Here is a tiny trained network, its code and every weight. The questions are about switching its units off for an input and a target symbol, where a switched-off unit gives its printed mean instead of its output.

import numpy as np


def w(rows, s, z=0):
    codes = np.array(rows[::2]) - 128.0
    scale = np.full(codes.shape[1], s)
    scale[-1] = z or s
    return codes * scale


def f(y):
    return np.maximum(y, 0)


def softmax(a):
    e = np.exp(a - a.max(-1, keepdims=True))
    return e / e.sum(-1, keepdims=True)


def log_softmax(a):
    a = a - a.max(-1, keepdims=True)
    return a - np.log(np.exp(a).sum(-1, keepdims=True))


def net(x, mask):
    ids = ['αβζηλμπψω'.index(c) for c in x.split()]
    T = len(ids)
    res = E[ids] + P[:T]
    q, k, v = (res @ M[0].T for M in (Q, K, V))
    z = softmax(np.where(np.tri(T) > 0, q @ k.T / 4**0.5, -1e9)) @ v
    res = res + np.where(mask[0], z, O[0][:, -1]) @ O[0][:, :-1]
    y = f(res @ A[0][:, :-1].T + A[0][:, -1])
    res = res + np.where(mask[1:13], y, B[0][:, -1]) @ B[0][:, :-1]
    return log_softmax(res[-1] @ U[:, :-1].T + U[:, -1])


Q, K, V, O, A, B = {}, {}, {}, {}, {}, {}
E = w([
[161,72,102],'α',
[132,80,107],'β',
[123,80,103],'ζ',
[155,106,43],'η',
[130,43,183],'λ',
[106,105,70],'μ',
[9,139,85],'π',
[82,152,1],'ψ',
[19,76,211],'ω',
],0.0087)
P = w([
[176,174,155],'0',
[115,177,161],'1',
[205,134,96],'2',
[73,79,141],'3',
[68,153,156],'4',
[229,105,74],'5',
[54,46,121],'6',
[72,140,139],'7',
[215,97,84],'8',
[45,6,100],'9',
[80,132,133],'10',
],0.011)
Q[0] = w([
[41,7,121],'H0',
[184,131,134],'H0',
[112,60,88],'H0',
[119,100,101],'H0',
],0.015)
K[0] = w([
[90,2,34],'H0',
[204,252,105],'H0',
[149,15,51],'H0',
[152,36,85],'H0',
],0.0086)
V[0] = w([
[189,218,1],'H0',
[226,70,228],'H0',
[211,119,102],'H0',
[55,151,169],'H0',
],0.0088)
O[0] = w([
[74,128,59,4],'H0',
[148,7,189,66],'H0',
[93,70,113,70],'H0',
[180,198,142,151],'H0',
],0.012,0.0036)
A[0] = w([
[51,85,91,180],'N0',
[71,169,86,2],'N1',
[63,41,116,137],'N2',
[157,153,254,89],'N3',
[124,73,164,143],'N4',
[2,131,167,135],'N5',
[236,151,172,159],'N6',
[38,117,197,55],'N7',
[238,137,83,166],'N8',
[251,53,101,214],'N9',
[189,174,48,100],'N10',
[55,78,147,172],'N11',
],0.0089,0.0044)
B[0] = w([
[48,73,93,207],'N0',
[27,183,139,164],'N1',
[82,55,140,195],'N2',
[169,89,62,235],'N3',
[105,105,208,189],'N4',
[251,233,91,180],'N5',
[164,104,49,211],'N6',
[233,152,121,154],'N7',
[215,254,163,176],'N8',
[140,181,187,254],'N9',
[110,133,235,184],'N10',
[136,39,105,182],'N11',
],0.0084,0.0056)
U = w([
[51,78,200,22],'α',
[96,101,178,100],'β',
[98,111,173,114],'ζ',
[107,41,1,34],'η',
[166,96,194,6],'λ',
[130,105,61,231],'μ',
[145,212,199,190],'π',
[79,156,87,187],'ψ',
[252,179,105,184],'ω',
],0.0085,0.0023)

Each question gives the input, a string of symbols that net reads in full, and the target symbol t.
The units are the heads (4 rows each of Q, K, V and O) and the neurons (one row each of A and B). Each row of codes is followed by its name. A weight is (code - 128) times the scale printed after its matrix; where a second scale follows, it is the last column's (O, A, B and U).
mask holds one flag per unit, heads first, then neurons. A switched-off unit (its flag False) gives its mean, the last column of its rows in O or B, instead of its output. The means were averaged over made-up inputs and are rounded, as every weight is.
A unit's drop is (log p(t) with every unit on - log p(t) with that unit switched off) / (log p(t) with every unit on - log p(t) with every unit switched off).
The circuit of an input: a set's keep is (log p(t) with only the set's units on - log p(t) with every unit switched off) / (log p(t) with every unit on - log p(t) with every unit switched off). Starting from the 12 units with the biggest drops (on a tie, the unit counted first), units are removed one at a time, each time the one whose removal leaves the highest keep (on an exact tie, the one counted first), for as long as the keep stays at least 0.8.
units of the circuit, in order: the units of the circuit, biggest drop first
unit that matters most: the unit with the biggest drop
k most important neurons: the k neurons with the biggest drops, biggest first
drop when u is switched off: that unit's drop, to one decimal
input η ψ π, target ψ: units of the circuit, in order -> [H0, N1]
input ψ ζ ω π α π π ζ, target π: 2 most important neurons -> [N10, N3]
input π ω ψ, target π: unit that matters most -> N10
input μ ω ω ω η, target ω: 2 most important neurons -> [N6, N8]
input λ ω λ η β α λ μ λ, target α: units of the circuit, in order -> [H0, N2, N4]
input ω π π π η, target π: units of the circuit, in order -> [H0, N10, N3]
input ζ ψ ω μ ζ π η ω ψ, target π: units of the circuit, in order -> [N10, N8, N3]
input π π μ, target π: 4 most important neurons -> [N10, N8, N3, N6]
input π π α, target π: units of the circuit, in order -> [N10, N3, N9]
input ψ ω α π, target π: units of the circuit, in order -> [H0, N3]
input λ λ β, target λ: units of the circuit, in order -> [H0, N9]
input π ζ α ψ η η ψ β, target ψ: units of the circuit, in order -> [H0, N1]
input λ λ π ζ ω ω ζ ω β ω ζ, target ω: units of the circuit, in order -> [H0, N6, N3]
input η π η η β ψ, target η: units of the circuit, in order -> [H0]
input η ω η η α, target η: units of the circuit, in order -> [H0, N9]
input η β π, target η: 2 most important neurons -> [N9, N0]
input ζ α ψ π ω, target ω: 2 most important neurons -> [N5, N3]
input π ω η, target π: 2 most important neurons -> [N10, N8]
input π η ω λ η π π η μ, target π: 2 most important neurons -> [N8, N10]
input η ζ β β ω, target ω: unit that matters most -> N5
input η ζ μ η α ψ ω α β ω μ, target ω: drop when H0 is switched off -> 1.1
